Below are the code and all the weights of a small trained network. Each question names an input and a target symbol and asks about switching units off, where a switched-off unit gives its printed mean instead of its output.

import numpy as np


def w(rows, s, z=0):
    codes = np.array(rows[::2]) - 128.0
    scale = np.full(codes.shape[1], s)
    scale[-1] = z or s
    return codes * scale


def norm(h):
    return h / np.sqrt((h * h).mean(-1, keepdims=True) + 1e-5)


def f(y):
    return np.maximum(y, 0)


def softmax(a):
    e = np.exp(a - a.max(-1, keepdims=True))
    return e / e.sum(-1, keepdims=True)


def log_softmax(a):
    a = a - a.max(-1, keepdims=True)
    return a - np.log(np.exp(a).sum(-1, keepdims=True))


def net(x, mask):
    ids = ['βδζηλξσω'.index(c) for c in x.split()]
    T = len(ids)
    res = E[ids] + P[:T]
    u = 0
    for l in range(2):
        r = norm(res)
        for j in range(3):
            rows = slice(4 * j, 4 * j + 4)
            q, k, v = (r @ M[l][rows].T for M in (Q, K, V))
            z = softmax(np.where(np.tri(T) > 0, q @ k.T / 4**0.5, -1e9)) @ v
            o = O[l][rows]
            res = res + np.where(mask[u + j], z, o[:, -1]) @ o[:, :-1]
        u += 3
        y = f(norm(res) @ A[l][:, :-1].T + A[l][:, -1])
        res = res + np.where(mask[u : u + 12], y, B[l][:, -1]) @ B[l][:, :-1]
        u += 12
    return log_softmax(norm(res)[-1] @ U[:, :-1].T + U[:, -1])


Q, K, V, O, A, B = {}, {}, {}, {}, {}, {}
E = w([
[112,125,162],'β',
[124,111,167],'δ',
[197,31,81],'ζ',
[90,116,125],'η',
[197,234,78],'λ',
[125,73,68],'ξ',
[55,158,138],'σ',
[3,89,239],'ω',
],0.018)
P = w([
[160,152,84],'0',
[116,95,232],'1',
[22,167,49],'2',
[112,60,254],'3',
[24,153,60],'4',
[119,44,220],'5',
],0.0082)
Q[0] = w([
[60,175,81],'L0H0',
[28,211,32],'L0H0',
[107,67,192],'L0H0',
[198,74,85],'L0H0',
[94,157,85],'L0H1',
[107,202,5],'L0H1',
[106,117,88],'L0H1',
[155,196,81],'L0H1',
[129,190,84],'L0H2',
[125,190,174],'L0H2',
[105,138,182],'L0H2',
[152,177,201],'L0H2',
],0.015)
K[0] = w([
[64,95,216],'L0H0',
[41,80,239],'L0H0',
[193,179,144],'L0H0',
[197,135,155],'L0H0',
[153,116,90],'L0H1',
[184,190,158],'L0H1',
[83,84,9],'L0H1',
[178,207,131],'L0H1',
[181,92,123],'L0H2',
[148,133,177],'L0H2',
[141,109,114],'L0H2',
[143,143,169],'L0H2',
],0.014)
V[0] = w([
[154,91,156],'L0H0',
[134,199,101],'L0H0',
[181,85,9],'L0H0',
[159,162,125],'L0H0',
[63,81,122],'L0H1',
[92,116,104],'L0H1',
[223,190,88],'L0H1',
[102,167,45],'L0H1',
[159,188,89],'L0H2',
[128,137,77],'L0H2',
[146,166,74],'L0H2',
[68,115,104],'L0H2',
],0.011)
O[0] = w([
[81,143,128,176],'L0H0',
[104,163,87,55],'L0H0',
[132,44,164,236],'L0H0',
[211,151,151,103],'L0H0',
[104,134,165,213],'L0H1',
[49,114,118,149],'L0H1',
[179,39,130,2],'L0H1',
[36,87,214,57],'L0H1',
[72,163,120,32],'L0H2',
[26,232,254,105],'L0H2',
[132,242,158,60],'L0H2',
[105,158,188,170],'L0H2',
],0.0047,0.0033)
A[0] = w([
[159,78,239,97],'L0N0',
[140,194,92,4],'L0N1',
[170,191,152,74],'L0N2',
[120,85,77,199],'L0N3',
[159,165,109,219],'L0N4',
[68,164,168,191],'L0N5',
[152,101,136,88],'L0N6',
[110,81,132,140],'L0N7',
[55,191,90,128],'L0N8',
[185,36,111,86],'L0N9',
[193,128,120,110],'L0N10',
[148,247,133,131],'L0N11',
],0.013,0.0035)
B[0] = w([
[168,92,87,223],'L0N0',
[21,124,91,143],'L0N1',
[174,52,32,142],'L0N2',
[65,183,168,204],'L0N3',
[151,164,165,155],'L0N4',
[255,105,97,195],'L0N5',
[30,145,197,162],'L0N6',
[131,188,67,194],'L0N7',
[160,104,36,187],'L0N8',
[207,161,52,254],'L0N9',
[141,150,157,164],'L0N10',
[97,16,133,165],'L0N11',
],0.0063,0.0082)
Q[1] = w([
[80,120,92],'L1H0',
[249,163,110],'L1H0',
[169,196,86],'L1H0',
[32,129,232],'L1H0',
[85,204,194],'L1H1',
[167,128,187],'L1H1',
[176,164,116],'L1H1',
[141,43,131],'L1H1',
[63,148,83],'L1H2',
[185,4,96],'L1H2',
[168,167,91],'L1H2',
[216,130,103],'L1H2',
],0.012)
K[1] = w([
[146,116,134],'L1H0',
[214,179,94],'L1H0',
[184,126,156],'L1H0',
[93,96,137],'L1H0',
[132,91,131],'L1H1',
[60,89,152],'L1H1',
[83,70,140],'L1H1',
[110,66,124],'L1H1',
[111,129,4],'L1H2',
[116,90,202],'L1H2',
[164,67,87],'L1H2',
[92,157,120],'L1H2',
],0.014)
V[1] = w([
[104,101,21],'L1H0',
[174,155,163],'L1H0',
[212,49,165],'L1H0',
[169,51,50],'L1H0',
[182,112,136],'L1H1',
[213,156,180],'L1H1',
[144,86,186],'L1H1',
[100,254,96],'L1H1',
[195,113,87],'L1H2',
[95,159,154],'L1H2',
[230,123,109],'L1H2',
[217,134,166],'L1H2',
],0.012)
O[1] = w([
[31,113,134,211],'L1H0',
[178,131,187,113],'L1H0',
[151,92,166,182],'L1H0',
[69,146,149,247],'L1H0',
[204,83,69,152],'L1H1',
[178,157,97,105],'L1H1',
[164,90,101,102],'L1H1',
[100,208,155,86],'L1H1',
[47,143,123,192],'L1H2',
[155,86,127,78],'L1H2',
[87,176,118,188],'L1H2',
[137,189,2,139],'L1H2',
],0.0099,0.013)
A[1] = w([
[98,112,250,178],'L1N0',
[144,95,112,142],'L1N1',
[101,128,170,140],'L1N2',
[157,108,72,120],'L1N3',
[112,186,87,146],'L1N4',
[87,228,178,112],'L1N5',
[75,217,79,33],'L1N6',
[84,111,156,168],'L1N7',
[73,138,173,152],'L1N8',
[197,134,107,254],'L1N9',
[58,98,103,88],'L1N10',
[120,122,116,143],'L1N11',
],0.017,0.0043)
B[1] = w([
[238,98,165,178],'L1N0',
[97,254,153,150],'L1N1',
[148,62,206,160],'L1N2',
[71,88,135,156],'L1N3',
[239,81,107,183],'L1N4',
[114,211,215,171],'L1N5',
[222,113,99,206],'L1N6',
[145,155,179,202],'L1N7',
[207,132,140,198],'L1N8',
[162,163,207,145],'L1N9',
[126,176,115,251],'L1N10',
[90,89,180,156],'L1N11',
],0.0079,0.012)
U = w([
[144,178,55,57],'β',
[207,119,74,204],'δ',
[91,103,136,167],'ζ',
[105,130,141,40],'η',
[103,38,5,254],'λ',
[192,2,143,126],'ξ',
[96,79,112,86],'σ',
[78,212,112,109],'ω',
],0.017,0.0053)

Each question gives the input, a string of symbols that net reads in full, and the target symbol t.
The units are the heads (4 rows each of Q, K, V and O) and the neurons (one row each of A and B). Each row of codes is followed by its name. A weight is (code - 128) times the scale printed after its matrix; where a second scale follows, it is the last column's (O, A, B and U).
mask holds one flag per unit, layer by layer, with each layer's heads first. A switched-off unit (its flag False) gives its mean, the last column of its rows in O or B, instead of its output. The means were averaged over made-up inputs and are rounded, as every weight is.
A unit's drop is (log p(t) with every unit on - log p(t) with that unit switched off) / (log p(t) with every unit on - log p(t) with every unit switched off).
The circuit of an input: a set's keep is (log p(t) with only the set's units on - log p(t) with every unit switched off) / (log p(t) with every unit on - log p(t) with every unit switched off). Starting from the 12 units with the biggest drops (on a tie, the unit counted first), units are removed one at a time, each time the one whose removal leaves the highest keep (on an exact tie, the one counted first), for as long as the keep stays at least 0.8.
units of the circuit, in order: the units of the circuit, biggest drop first
most important unit: the unit with the biggest drop
k most important neurons: the k neurons with the biggest drops, biggest first
top k neurons in layer l: the k neurons of layer l with the biggest drops, biggest first
which heads matter: for each layer, one digit per head in row order, 1 if its drop is at least 0.15 and else 0, layers parted by /
input η β δ, target ξ: units of the circuit, in order : [L0H1; L1H2]
input β ζ ζ ζ, target λ: units of the circuit, in order : [L1H2]
input ζ β β ζ ζ δ, target λ: which heads matter : 000 / 011
input ω ω λ, target ζ: which heads matter : 011 / 011
input ζ λ β ζ, target δ: units of the circuit, in order : [L1H2; L1H0]
input ω ζ ω δ σ, target ζ: 4 most important neurons : [L0N8; L0N5; L0N9; L0N0]
input δ β λ, target δ: units of the circuit, in order : [L0H1; L1H0]
input ω ζ δ, target ζ: which heads matter : 010 / 011
input β ζ ω ζ ζ, target ω: which heads matter : 111 / 110
input ζ η ω, target λ: units of the circuit, in order : [L1H1; L1H0]
input ζ ζ ζ ω λ, target λ: which heads matter : 010 / 000
input η ζ ζ β δ, target ξ: which heads matter : 011 / 001
input ζ η δ, target λ: 2 most important neurons : [L0N8; L0N5]
input λ ζ ζ, target β: most important unit : L0H2
input ω ζ β, target ζ: which heads matter : 110 / 011
input η ω ζ, target ξ: 2 most important neurons : [L0N9; L1N0]
input ω ω ζ β β, target ζ: 3 most important neurons : [L0N9; L0N0; L0N8]
input ζ ζ ζ ξ λ, target λ: 2 most important neurons : [L0N11; L1N5]
input β ζ σ β, target ω: which heads matter : 101 / 111
input ω ζ σ, target ζ: units of the circuit, in order : [L1H2]
input λ β η, target β: which heads matter : 111 / 010
input δ ζ ξ, target δ: 2 most important neurons : [L1N6; L0N8]
input ω ζ ζ, target ζ: top 2 neurons in layer 0 : [L0N5; L0N0]
input β λ ζ δ, target δ: which heads matter : 010 / 000
input ζ ζ λ λ ω, target λ: 2 most important neurons : [L0N9; L0N8]
input ω σ ζ, target ζ: which heads matter : 100 / 001
